Rows, each with the grade of its hidden value:
(in the rows, 128 means zero)
[125 151 126 121 178 123  84 116 177 153 141 234 255 146 130 162 205 100
 160 136 142 139 127 127 162 116]
vunu
[136 148 114 146 158 123 137 121 155 152 161 180 174 135 128 153 158 158
 153 129 132 125 134 143 169 135]
Gul
[169 173  89 175 150 121  99 133 164 157 158 183 218 130 123 166 149 111
 154 130 123 132 155 156 129 142]
Gul
[158 163  99 166 149 121 129 126 151 154 163 153 177 127 124 142 121 135
 138 127 128 119 151 145 130 135]
gemus
[133 139 131 152 153 128 108 121 168 150 160 190 169 132 128 153 179 132
 150 143 128 141 133 126 143 132]
gemus
[171 155 105 178 133 126 122 141 153 126 150 159 188 123 123 162 131 130
 150 143 121 172 167 156 128 146]
vunu
[116 149 131 137 177 122 102 113 179 162 155 253 182 133 128 159 197  76
 149 131 140 135 138 122 152 108]
Gul
[140 182 107 142 166 122 140 121 156 172 152 235 199 160 133 146 150 120
 142 127 158 124 144 154 165 127]
lek
[117 135 158 122 170 130 122 117 159 154 149 211 144 133 132 145 191 128
 146 136 143 135 132 113 170 114]
vunu
[135 153 116 148 167 124 111 120 163 159 154 207 181 134 125 159 166  93
 140 133 136 137 147 127 141 121]
lek
[120 163 125 133 171 125 126 115 158 178 154 214 172 147 131 140 168 102
 139 128 152 125 136 127 155 115]
gemus
[138 135 139 148 149 127 157 122 144 163 173 130 148 125 126 139 127 189
 142 123 129 112 140 119 151 136]
vunu
[125 132 136 138 163 127 134 115 158 166 162 187 168 129 130 137 155 175
 145 130 135 121 134 121 162 125]
gemus
[135 145 130 142 157 127 142 121 154 159 152 200 171 136 130 153 166 123
 149 133 136 132 138 139 158 131]
vunu
[143 186  91 150 169 119  92 122 170 172 144 255 220 137 128 155 171  86
 149 124 152 127 160 144 135 118]
lek
[141 143 127 148 153 127 131 126 151 153 161 165 162 131 128 150 155 121
 144 138 130 133 140 129 138 131]
Gul
[110 138 149 118 173 130 109 117 167 168 153 218 148 137 133 143 184 102
 127 129 145 128 135 100 149 102]
Gul
[132 147 140 131 166 127 133 119 157 156 156 197 177 130 129 143 167 111
 142 129 144 130 140 117 144 117]
gemus
[137 154 121 152 162 125  97 130 171 154 151 176 184 130 126 152 168  94
 144 137 133 144 149 122 132 121]
Gul
[130 143 134 150 168 130  83 129 175 156 143 206 158 131 127 155 175  97
 136 142 134 158 152 112 140 118]
vunu
[136 168 127 137 160 126 120 126 158 151 136 241 194 145 133 153 170 103
 147 137 150 144 151 152 150 127]
Gul
[158 184  81 158 153 120 123 127 140 164 148 231 224 153 127 158 146 126
 152 128 142 129 148 172 154 140]
Gul
[132 131 146 149 148 132 168 126 133 149 161 142 128 128 130 131 111 149
 118 128 134 118 147 119 142 124]
gemus
[140 149 110 147 163 124  98 121 168 154 153 193 192 140 126 158 174 107
 150 134 130 135 134 137 151 131]
gemus
[167 178  76 169 153 118 111 129 155 163 150 216 233 143 124 160 144 120
 154 125 138 129 157 170 133 139]
gemus
[122 155 135 129 170 127 131 120 159 163 144 228 167 144 132 146 169 115
 140 131 151 131 144 134 154 116]
gemus
[121 130 147 129 163 128 121 117 164 163 164 177 146 137 129 141 171 154
 146 132 136 125 128 113 160 120]
vunu
[128 139 138 145 161 129 126 121 157 159 164 160 148 125 129 142 154 113
 126 131 134 125 144 114 140 116]
Gul
[138 137 127 162 166 130  81 126 174 147 166 184 167 126 125 152 176 109
 138 146 129 151 137 119 137 128]
gemus
[135 143 131 145 159 127 125 122 156 156 153 180 165 131 129 143 161 125
 140 132 134 130 140 128 147 128]
vunu
[141 153 115 145 160 123 132 121 153 152 154 197 182 140 127 151 163 155
 152 132 136 127 138 145 166 134]
Gul
[160 182  74 166 155 117 106 126 161 158 153 240 230 133 124 167 155 111
 157 128 132 131 158 166 135 142]
Gul
[131 147 120 140 163 126 110 121 156 157 151 194 173 134 128 153 171 103
 143 136 134 136 139 127 148 123]
Gul
[119 135 136 142 171 129  86 120 173 162 149 213 171 129 130 150 185  91
 134 136 138 164 161 101 140 102]
gemus
[125 149 134 133 159 126 143 117 152 171 157 210 165 139 132 141 158 131
 139 125 152 117 137 130 169 119]
Gul
[144 142 121 158 156 127 111 129 159 153 152 170 169 127 127 149 158 123
 136 138 127 136 145 135 140 129]
Gul
[149 172 110 154 150 122 132 128 151 152 152 194 197 132 129 145 137 125
 136 127 144 128 161 148 135 128]
lek
[149 160  98 160 161 119 118 122 161 166 165 177 193 134 124 156 144 135
 146 125 131 117 142 140 143 133]
vunu
[153 144 119 174 152 127 106 131 172 156 171 157 182 119 122 156 156 104
 137 146 126 145 155 126 129 132]
vunu
[126 160 130 134 179 125 108 118 168 168 149 224 170 136 130 146 174  89
 137 127 146 134 143 114 141 110]
lek
[137 149 124 145 159 125  95 123 164 157 155 167 184 129 127 154 170 121
 145 131 124 136 142 128 150 125]
Gul
[133 142 123 144 163 125  96 121 168 149 157 179 162 132 127 154 169  98
 141 132 131 138 141 117 139 120]
Gul
[122 150 119 145 163 125 106 120 161 165 150 255 179 136 128 148 169  92
 132 131 142 141 148 124 144 115]
lek
[133 152 116 141 150 126 105 119 168 168 147 195 188 138 129 154 179 100
 150 138 134 140 135 135 155 128]
gemus
[128 142 147 140 156 132 108 130 167 149 144 200 159 131 131 147 181  98
 141 143 132 160 150 123 142 118]
gemus
[139 142 131 141 164 128 137 124 149 158 161 152 154 142 129 144 143 162
 141 131 135 121 134 121 155 130]
gemus
[140 153 116 145 165 119 111 117 169 163 164 193 185 134 127 157 165 142
 157 128 131 129 134 141 163 129]
vunu
[131 151 125 142 172 124  99 119 168 158 154 207 171 134 127 153 178  96
 148 136 135 140 137 124 139 121]
Gul
[127 159 130 135 164 126 110 115 159 165 147 221 180 137 132 145 164 105
 139 128 147 133 144 132 146 115]
gemus
[153 167  90 165 158 120  99 122 168 158 156 220 218 135 124 168 174 105
 162 130 127 133 144 154 148 135]
vunu
[138 148 120 147 159 123 118 121 157 162 153 182 184 139 127 154 172 121
 149 131 133 129 135 137 155 130]
vunu
[116 142 132 124 173 125  94 115 168 164 155 220 164 135 128 149 183  89
 135 128 147 127 133 104 143 101]
Gul
[137 147 122 150 155 126 116 123 158 163 157 211 175 127 129 147 155 118
 137 130 138 134 149 133 143 122]
Gul
[126 128 153 130 162 131 132 124 151 157 156 150 133 132 131 137 149 134
 129 130 136 131 137 112 138 119]
gemus
[131 147 125 150 174 130 100 128 182 168 145 213 161 133 129 154 188  77
 142 141 136 188 160 112 137 111]
vunu
[142 149 113 156 155 123 130 123 154 153 163 181 178 132 126 152 163 138
 146 134 127 130 137 139 151 136]
vunu
[135 156 116 149 160 125 112 124 163 163 149 215 188 131 129 148 157 102
 138 130 141 135 154 132 138 121]
lek
[139 158 112 146 149 121 112 121 161 163 160 193 177 136 126 148 160 115
 144 127 140 124 145 129 147 124]
vunu
[136 154 129 139 165 125 110 123 161 160 154 174 172 133 127 148 175 130
 153 134 135 129 134 127 147 128]
vunu
[131 145 137 135 165 128 121 120 164 157 164 166 163 131 129 150 177 105
 143 135 136 138 137 120 148 120]
Gul
[130 146 126 144 157 123 149 118 133 167 169 178 154 136 127 149 151 143
 133 127 137 117 135 134 159 126]
gemus
[128 147 126 137 164 122 112 117 165 165 157 205 163 135 128 153 175 116
 152 126 141 123 136 126 154 118]
vunu
[125 163 131 139 171 126 103 123 166 173 143 255 176 141 132 147 190  81
 141 132 154 141 157 121 141 108]
lek
[136 146 121 147 162 125 124 122 151 160 157 187 167 136 129 150 150 108
 133 129 140 129 146 123 139 121]
Gul
[144 157 107 148 161 125 104 128 160 152 151 193 162 139 128 157 159 111
 145 134 133 136 145 140 135 129]
Gul
[123 142 134 129 171 124 139 117 150 174 162 187 153 144 130 139 158 192
 144 117 147 116 133 129 180 120]
lek
[126 155 125 139 177 126  71 120 197 158 138 252 187 138 130 159 208  81
 151 140 138 149 138 123 144 114]
lek
[139 140 121 157 157 125 120 122 157 161 166 154 156 124 123 156 140 123
 129 128 128 120 143 115 136 123]
Gul
[149 149 120 155 156 126 118 127 150 157 160 167 177 130 125 147 144 126
 134 133 132 133 151 129 130 126]
lek
[131 146 129 140 158 123 172 118 155 160 174 180 171 140 130 148 154 255
 160 126 137 120 134 137 195 133]
lek
[132 140 129 146 159 127 113 121 163 156 148 209 174 131 128 153 169 109
 140 136 129 142 136 131 147 127]
Gul
[149 149 122 151 153 122 135 123 162 151 172 171 180 133 125 154 140 209
 157 128 129 119 138 142 169 141]
Gul
[131 150 124 143 166 127 113 123 165 166 147 226 176 138 129 151 177 109
 143 139 139 137 142 128 145 122]
lek
[137 139 136 152 157 124 106 120 166 148 172 174 168 129 126 152 178 139
 154 139 130 133 135 126 145 132]
vunu
[138 154 121 142 163 126 120 126 158 165 148 195 177 136 129 145 153 113
 135 125 149 128 149 131 138 118]
Gul
[124 159 126 128 182 123 123 117 158 173 155 227 169 161 132 152 162 115
 138 128 162 124 129 132 163 114]
lek
[136 141 128 135 165 126 123 120 159 168 155 177 160 133 129 145 163 126
 139 131 134 124 136 122 149 122]
vunu
[123 179 113 134 174 123 140 119 159 178 148 255 196 152 132 147 164  91
 140 125 174 123 142 141 156 113]
Gul
[156 152 103 163 152 123 112 129 156 162 162 167 186 130 124 160 152 109
 143 140 126 137 149 150 131 136]
Gul
[115 134 141 121 167 128  69 115 178 164 148 200 164 140 131 149 212  96
 149 142 139 138 126 102 138 106]
gemus
[126 151 125 142 173 124  97 121 170 163 152 219 178 128 128 152 175  92
 144 128 137 134 152 119 144 111]
lek
[120 143 136 133 174 127  95 120 171 167 149 198 163 134 128 149 184  87
 138 135 142 140 143 106 143 106]
Gul
[129 143 132 136 159 128 127 120 156 146 148 189 165 144 130 144 164 118
 139 136 143 133 135 132 153 125]
vunu
[127 139 130 131 167 126 108 118 171 157 146 218 170 138 131 147 176  97
 142 135 143 135 134 120 153 117]
gemus
[140 142 120 150 150 125 117 122 160 152 165 174 169 130 127 150 159 128
 142 134 130 128 138 126 136 128]
gemus
[116 139 139 131 177 129  98 123 175 157 147 217 174 136 130 150 188  84
 142 141 140 145 139 112 146 109]
lek
[141 140 131 148 155 127 111 127 158 150 151 200 173 127 126 146 157 128
 135 129 134 134 164 126 133 121]
lek
[134 149 119 156 173 128  92 125 170 159 141 208 190 130 129 154 183  88
 143 141 134 163 159 127 139 119]
gemus
[134 146 124 146 168 126  92 120 171 156 155 236 168 130 128 156 181  97
 145 134 132 139 138 121 145 119]
Gul
[133 173 115 139 164 124 111 122 159 185 144 251 194 142 130 154 171  94
 147 131 155 135 156 144 147 119]
lek
